Below are the code and all the weights of a small trained network. Each question names an input and a class and asks about switching units off, where a switched-off unit gives its printed mean instead of its output.

import numpy as np


def w(rows, s, z=0):
    codes = np.array(rows[::2]) - 128.0
    scale = np.full(codes.shape[1], s)
    scale[-1] = z or s
    return codes * scale


def f(y):
    return np.maximum(y, 0)


def log_softmax(a):
    a = a - a.max(-1, keepdims=True)
    return a - np.log(np.exp(a).sum(-1, keepdims=True))


def net(x, mask):
    res = np.array(x, float).reshape(1, 3) / 4 @ E
    y = f(res @ A[0][:, :-1].T + A[0][:, -1])
    res = res + np.where(mask, y, B[0][:, -1]) @ B[0][:, :-1]
    return log_softmax(res[-1] @ U[:, :-1].T + U[:, -1])


A, B = {}, {}
E = w([
[213,85,136,126,102,251],'x0',
[144,108,139,187,158,90],'x1',
[178,182,229,76,212,128],'x2',
],0.017)
A[0] = w([
[131,6,49,139,70,116,223],'n1',
[213,62,125,124,117,183,150],'n2',
[106,103,126,108,140,128,108],'n3',
[60,114,134,100,153,87,240],'n4',
[90,144,64,128,93,72,254],'n5',
[114,142,163,85,180,109,106],'n6',
[156,190,111,107,132,72,147],'n7',
[145,195,185,120,165,138,162],'n8',
[124,143,126,115,160,112,97],'n9',
[193,125,189,121,199,199,65],'n10',
],0.015,0.0072)
B[0] = w([
[93,2,106,163,169,208,252],'n1',
[196,107,28,103,185,222,242],'n2',
[131,151,99,99,107,84,133],'n3',
[147,20,230,110,32,102,202],'n4',
[72,84,140,234,84,80,213],'n5',
[179,195,139,86,136,86,195],'n6',
[140,115,215,128,171,46,178],'n7',
[180,231,216,85,106,72,225],'n8',
[134,124,132,134,170,139,154],'n9',
[197,200,16,182,25,132,248],'n10',
],0.0087,0.024)
U = w([
[76,73,126,164,44,140,254],'0',
[102,78,66,109,174,249,78],'1',
[161,152,215,88,147,111,113],'2',
[179,192,73,127,103,183,56],'3',
],0.014,0.0027)

Each question gives the input, the list of numbers given to net, and the class t.
The units are the neurons (one row each of A and B). Each row of codes is followed by its name. A weight is (code - 128) times the scale printed after its matrix; where a second scale follows, it is the last column's (A, B and U).
mask holds one flag per neuron, in row order. A switched-off neuron (its flag False) gives its mean, the last column of its row in B, instead of its output. The means were averaged over made-up inputs and are rounded, as every weight is.
A unit's drop is (log p(t) with every unit on - log p(t) with that unit switched off) / (log p(t) with every unit on - log p(t) with every unit switched off).
most important unit: the unit with the biggest drop
top k neurons: the k neurons with the biggest drops, biggest first
drop of u: that unit's drop, to one decimal
input [-7,4,1], class 2: top 2 neurons	n1, n10
input [2,-7,-8], class 1: most important unit	n1
input [-8,-8,1], class 2: top 3 neurons	n1, n7, n10
input [-1,-2,0], class 0: top 2 neurons	n8, n2
input [1,7,6], class 3: top 2 neurons	n10, n4
input [-1,-6,0], class 0: top 3 neurons	n8, n2, n6
input [-2,-8,0], class 0: top 2 neurons	n8, n6
input [1,-8,-7], class 1: top 2 neurons	n1, n4
input [-5,-8,1], class 2: top 2 neurons	n1, n10
input [-7,8,1], class 2: top 3 neurons	n1, n10, n7
input [7,2,-3], class 1: drop of n8	0.0
input [4,-1,0], class 1: drop of n8	0.7
input [4,-3,0], class 1: drop of n6	0.1
input [0,4,3], class 2: most important unit	n2
